gik: [  0  10 -24 -11 -16]
ber: [  0  10 -16  30  44]
nilo: [  29 -109    0  -14   30]
dimem: [  7 -21 -17  -4   4]
key -> tag
[-17] -> Z_168
[0] -> Z_693
[-16] -> Z_667
key nilo 3: 	Z_693
q: [  29 -109    0  -14   30]	nilo
next: [-21 -17]	[-4  4]
q: [  0  10 -24 -11 -16]	gik
q: [  0  10 -16  30  44]	ber

sibar: [ 82 -42  56  -9 -13 -84]
ber: [ 10  69  73  27  21 -67]
falig: [-31 -88  64  57  30   1]
Soge: [ 67  25  73  27  21 -67]
nilo: [-33 -57 -63 -74  66 -14]
dimem: [ 10  25  73  27  21 -67]
rizak: [-87 -31 -57  57   7  45]
gik: [ 10  69  73 -62 -54  22]
next: [-31 -57]	[57  7]
q: [ 10  69  73 -62 -54  22]	gik
Table of tags by key:
[56] -> Z_618
[72] -> Z_710
[25] -> Z_606
[24] -> Z_11
[73] -> Z_892
[-67] -> Z_63
key Soge 3: 	Z_892
q: [ 67  25  73  27  21 -67]	Soge
q: [ 10  69  73  27  21 -67]	ber

nuko: [-31   8 -96  -9]
sibar: [ 35  32 -78 -55]
vin: [ 49  24 -19 -45]
q: [-31   8 -96  -9]	nuko
tags:
[-45] -> Z_660
[-78] -> Z_470
[-44] -> Z_662
[-77] -> Z_883
[-55] -> Z_796
[-56] -> Z_451
key sibar 4: 	Z_796

gosu: [  23   -3  -71   22   16   79  -76 -101  -60  -83]
Soge: [  23   -3  -72    7   16   79  -76 -101  -60  -84]
geda: [ 40 -14 -71  22  37  73 -74 -97 -53 -75]
nilo: [  23   -3  -72    7   16   74  -76 -101  -60  -83]
dimem: [  28  -26  -85   27   40  -41  -76 -103  -54  -95]
key -> tag
[-3] -> Z_171
[-14] -> Z_69
[-15] -> Z_130
[73] -> Z_935
[-2] -> Z_723
key geda 2: 	Z_69
q: [  23   -3  -71   22   16   79  -76 -101  -60  -83]	gosu
q: [ 40 -14 -71  22  37  73 -74 -97 -53 -75]	geda
q: [  23   -3  -72    7   16   74  -76 -101  -60  -83]	nilo
next: [ 23  -3 -72   7  16  79]	[ -76 -101]
q: [  23   -3  -72    7   16   79  -76 -101  -60  -84]	Soge

nuko: [ 26 -63  41   4  71  71  68 -65 -71]
ber: [ 63 -64  28  83  88  85  89 -85 -88]
sibar: [ 26 -63  41   4  71  71  73 -70 -72]
gik: [ 85  88 -64  83  63  28 -55  52  56]
geda: [ -12  107  -37   15 -115 -114 -112  106  114]
Table of tags by key:
[52] -> Z_648
[106] -> Z_992
[-70] -> Z_634
[-65] -> Z_931
key geda 8: 	Z_992
q: [ 85  88 -64  83  63  28 -55  52  56]	gik
next: [-64  83]	[63 28]
q: [ -12  107  -37   15 -115 -114 -112  106  114]	geda
next: [ 63 -64  28  83  88  85]	[ 89 -85]

geda: [-104  119   89  -56   25]
rizak: [ 51  71  60  96 -55]
nuko: [  3  75  23  71 -64]
nilo: [  49 -104  120  -53   24]
gik: [ -85  -60   37 -115   92]
next: [-104  120]	[-53  24]
tags:
[-104] -> Z_330
[93] -> Z_949
[-60] -> Z_138
[-59] -> Z_91
[92] -> Z_956
[-105] -> Z_753
key gik 2: 	Z_138
q: [  49 -104  120  -53   24]	nilo
q: [  3  75  23  71 -64]	nuko
q: [ 51  71  60  96 -55]	rizak
q: [-104  119   89  -56   25]	geda

vin: [ 26 -25  20 -56  20  21 -67  14  59 -88 -95  96  61 -87]
nuko: [ 26 -38  50 -62 -25  20  21  -5  59 -88 -95  96  61 -87]
nilo: [  59   20   68   12  -86  -18  -15 -107   24  -91   -7  -63  -36   35]
dimem: [ 97 -16  21 -67 -61 -87  13 -61  -3  30  27 109 -48 -41]
gosu: [ 12  91 105 -62  81  35  11  79 -88 -56  54  92  53 -59]
ber: [-16  20 -67 -56 -25  20  21  -5  59 -88 -95  96  61 -87]
sibar: [ -56 -108  -80  -30  -26  -86  -77   80  -38  -92  -23  -34  100  -86]
rizak: [-92 -56 104 -92 111  62   6 105 -24  68  77  -5  86  27]
Soge: [ 52  16  22 -79 -70 -95  33   4  28 -40 -90   4  71 -95]
next: [-16  21 -67]	[-61 -87]
next: [ 20 -67 -56 -25  20  21]	[-5 59]
next: [-67 -56 -25  20  21  -5]	[ 59 -88]
next: [-80 -30 -26 -86 -77  80 -38]	[-92 -23]
next: [-92 111  62   6 105 -24  68  77  -5]	[86 27]
next: [ 50 -62 -25  20]	[21 -5]
tags:
[-77] -> Z_681
[33] -> Z_391
[-40] -> Z_199
[11] -> Z_798
[21] -> Z_49
key Soge 7: 	Z_391

